Here is a tiny trained network, its code and every weight. The questions are about switching its units off for an input and a target symbol, where a switched-off unit gives its printed mean instead of its output.

import numpy as np


def w(rows, s, z=0):
    codes = np.array(rows[::2]) - 128.0
    scale = np.full(codes.shape[1], s)
    scale[-1] = z or s
    return codes * scale


def f(y):
    return np.maximum(y, 0)


def softmax(a):
    e = np.exp(a - a.max(-1, keepdims=True))
    return e / e.sum(-1, keepdims=True)


def log_softmax(a):
    a = a - a.max(-1, keepdims=True)
    return a - np.log(np.exp(a).sum(-1, keepdims=True))


def net(x, mask):
    ids = ['αζημξπτφψ'.index(c) for c in x.split()]
    T = len(ids)
    res = E[ids] + P[:T]
    u = 0
    for l in range(2):
        r = res
        for j in range(2):
            rows = slice(4 * j, 4 * j + 4)
            q, k, v = (r @ M[l][rows].T for M in (Q, K, V))
            z = softmax(np.where(np.tri(T) > 0, q @ k.T / 4**0.5, -1e9)) @ v
            o = O[l][rows]
            res = res + np.where(mask[u + j], z, o[:, -1]) @ o[:, :-1]
        u += 2
        y = f(res @ A[l][:, :-1].T + A[l][:, -1])
        res = res + np.where(mask[u : u + 4], y, B[l][:, -1]) @ B[l][:, :-1]
        u += 4
    return log_softmax(res[-1] @ U[:, :-1].T + U[:, -1])


Q, K, V, O, A, B = {}, {}, {}, {}, {}, {}
E = w([
[72,85,147],'α',
[131,95,6],'ζ',
[84,81,151],'η',
[148,152,147],'μ',
[74,88,182],'ξ',
[158,214,146],'π',
[49,129,166],'τ',
[141,104,119],'φ',
[92,88,153],'ψ',
],0.019)
P = w([
[164,49,101],'0',
[139,112,142],'1',
[154,74,223],'2',
[62,152,76],'3',
[158,128,110],'4',
[165,10,209],'5',
[34,176,83],'6',
[129,71,121],'7',
[174,20,231],'8',
[22,192,81],'9',
[152,95,122],'10',
[192,32,227],'11',
[21,215,84],'12',
],0.012)
Q[0] = w([
[108,255,92],'0.h0',
[155,140,108],'0.h0',
[164,142,99],'0.h0',
[154,106,49],'0.h0',
[127,52,145],'0.h1',
[4,163,29],'0.h1',
[129,179,45],'0.h1',
[129,73,139],'0.h1',
],0.0089)
K[0] = w([
[255,179,46],'0.h0',
[86,209,127],'0.h0',
[152,209,134],'0.h0',
[65,144,87],'0.h0',
[127,115,151],'0.h1',
[53,105,127],'0.h1',
[181,130,138],'0.h1',
[211,32,195],'0.h1',
],0.0077)
V[0] = w([
[66,139,110],'0.h0',
[179,159,114],'0.h0',
[33,111,196],'0.h0',
[147,132,204],'0.h0',
[174,158,71],'0.h1',
[62,82,4],'0.h1',
[143,136,130],'0.h1',
[243,136,77],'0.h1',
],0.013)
O[0] = w([
[118,144,137,140],'0.h0',
[71,2,131,55],'0.h0',
[176,203,126,246],'0.h0',
[187,136,204,162],'0.h0',
[71,103,179,36],'0.h1',
[112,93,95,147],'0.h1',
[141,94,224,111],'0.h1',
[136,34,140,16],'0.h1',
],0.0079,0.011)
A[0] = w([
[202,158,165,83],'0.n0',
[46,171,184,116],'0.n1',
[122,98,1,156],'0.n2',
[73,180,58,3],'0.n3',
],0.01,0.0043)
B[0] = w([
[143,55,22,254],'0.n0',
[173,1,35,183],'0.n1',
[231,150,169,190],'0.n2',
[67,55,95,216],'0.n3',
],0.0095,0.0094)
Q[1] = w([
[134,172,83],'1.h0',
[111,245,168],'1.h0',
[178,111,146],'1.h0',
[187,132,196],'1.h0',
[194,97,112],'1.h1',
[151,104,139],'1.h1',
[161,105,150],'1.h1',
[182,168,95],'1.h1',
],0.011)
K[1] = w([
[163,113,123],'1.h0',
[154,63,181],'1.h0',
[121,85,122],'1.h0',
[65,121,176],'1.h0',
[113,54,247],'1.h1',
[101,2,226],'1.h1',
[220,146,150],'1.h1',
[226,157,179],'1.h1',
],0.0082)
V[1] = w([
[143,193,179],'1.h0',
[87,103,135],'1.h0',
[69,138,178],'1.h0',
[142,62,106],'1.h0',
[158,130,35],'1.h1',
[114,250,77],'1.h1',
[157,170,117],'1.h1',
[190,179,205],'1.h1',
],0.013)
O[1] = w([
[130,137,152,93],'1.h0',
[48,204,132,72],'1.h0',
[105,165,102,6],'1.h0',
[130,82,139,165],'1.h0',
[88,235,57,244],'1.h1',
[253,130,26,125],'1.h1',
[212,111,41,159],'1.h1',
[50,16,178,115],'1.h1',
],0.0054,0.018)
A[1] = w([
[172,123,147,42],'1.n0',
[65,111,76,91],'1.n1',
[230,77,93,144],'1.n2',
[152,106,250,254],'1.n3',
],0.011,0.0056)
B[1] = w([
[50,62,101,136],'1.n0',
[182,34,70,148],'1.n1',
[2,102,251,251],'1.n2',
[209,205,40,146],'1.n3',
],0.0064,0.026)
U = w([
[178,182,74,202],'α',
[255,112,138,157],'ζ',
[91,13,121,34],'η',
[102,132,156,177],'μ',
[159,172,142,252],'ξ',
[95,226,137,2],'π',
[85,102,89,139],'τ',
[99,67,156,81],'φ',
[109,73,181,146],'ψ',
],0.012,0.0044)

Each question gives the input, a string of symbols that net reads in full, and the target symbol t.
The units are the heads (4 rows each of Q, K, V and O) and the neurons (one row each of A and B). Each row of codes is followed by its name. A weight is (code - 128) times the scale printed after its matrix; where a second scale follows, it is the last column's (O, A, B and U).
mask holds one flag per unit, layer by layer, with each layer's heads first. A switched-off unit (its flag False) gives its mean, the last column of its rows in O or B, instead of its output. The means were averaged over made-up inputs and are rounded, as every weight is.
A unit's drop is (log p(t) with every unit on - log p(t) with that unit switched off) / (log p(t) with every unit on - log p(t) with every unit switched off).
The circuit of an input: a set's keep is (log p(t) with only the set's units on - log p(t) with every unit switched off) / (log p(t) with every unit on - log p(t) with every unit switched off). Starting from all 12 units, units are removed one at a time, each time the one whose removal leaves the highest keep (on an exact tie, the one counted first), for as long as the keep stays at least 0.8.
circuit, biggest first: the units of the circuit, biggest drop first
most important unit: the unit with the biggest drop
top k neurons: the k neurons with the biggest drops, biggest first
k most important neurons of layer l: the k neurons of layer l with the biggest drops, biggest first
heads that matter: for each layer, one digit per head in row order, 1 if its drop is at least 0.15 and else 0, layers parted by /
input ζ ψ ζ φ ζ φ φ η μ, target π: top 3 neurons => (0.n2, 1.n3, 0.n3)
input ψ π ψ ξ τ ψ π μ φ, target ψ: circuit, biggest first => (1.n2)
input τ ζ τ μ τ τ ζ ψ η μ, target η: circuit, biggest first => (0.h0, 0.n3)
input η η α ζ ψ ψ η τ ψ η α φ, target η: top 2 neurons => (1.n2, 0.n0)
input ζ φ ψ τ α ψ η ζ π ξ ζ ξ, target π: heads that matter => 11 / 01
input π ψ ξ, target ζ: circuit, biggest first => (0.h0, 1.n3)
input π π τ, target ζ: heads that matter => 11 / 01
input τ τ π ψ η μ α, target α: top 2 neurons => (0.n0, 0.n2)
input ψ μ ζ η φ ψ η ξ η ξ η η μ, target τ: circuit, biggest first => (0.n3, 0.n2)
input τ φ π τ ξ π ψ η η π, target τ: circuit, biggest first => (0.n1, 0.n3)
input ζ ψ η τ τ τ, target π: circuit, biggest first => (0.n2, 0.h0, 1.h1, 0.h1)
input ψ ψ η ψ ζ η η, target η: circuit, biggest first => (0.n2, 1.h0)
input ψ φ π η α ζ, target ψ: circuit, biggest first => (0.n2, 1.n2)
input ζ ψ ψ ψ φ ψ μ, target η: top 2 neurons => (0.n2, 0.n3)
input π α ψ ψ ζ ψ, target ζ: most important unit => 0.h1
input ζ ξ π π α μ π φ ξ ζ π ψ π, target η: heads that matter => 00 / 00
input π η ψ ψ ξ ξ, target ζ: top 3 neurons => (1.n2, 1.n3, 0.n0)
input φ ζ ζ η ξ α η φ φ ξ ζ ψ α, target η: top 4 neurons => (0.n2, 0.n1, 1.n1, 1.n3)
input ξ ξ μ ξ ψ ψ τ η η ψ, target α: heads that matter => 01 / 01
input π ψ ζ, target ζ: most important neuron of layer 0 => (0.n2)
input μ π ψ η μ π ψ ζ μ ψ φ ψ η, target η: top 3 neurons => (0.n2, 0.n1, 1.n1)
input π ψ η, target ζ: circuit, biggest first => (1.n2, 0.h1, 0.h0, 1.h1)
input π φ η ψ φ τ ψ, target α: 2 most important neurons of layer 1 => (1.n2, 1.n0)
input φ τ π α, target α: heads that matter => 11 / 11
input π ζ η ψ φ η, target ζ: heads that matter => 11 / 01
input π ξ τ ψ ζ ζ, target ζ: 3 most important neurons of layer 0 => (0.n0, 0.n2, 0.n1)
input η ξ φ, target η: most important unit => 1.h1
input ψ ξ π η η τ ξ ξ μ, target ψ: top 2 neurons => (1.n2, 0.n3)
input τ ζ φ η α ψ ψ η ζ μ μ ψ τ, target α: top 2 neurons => (0.n3, 1.n2)
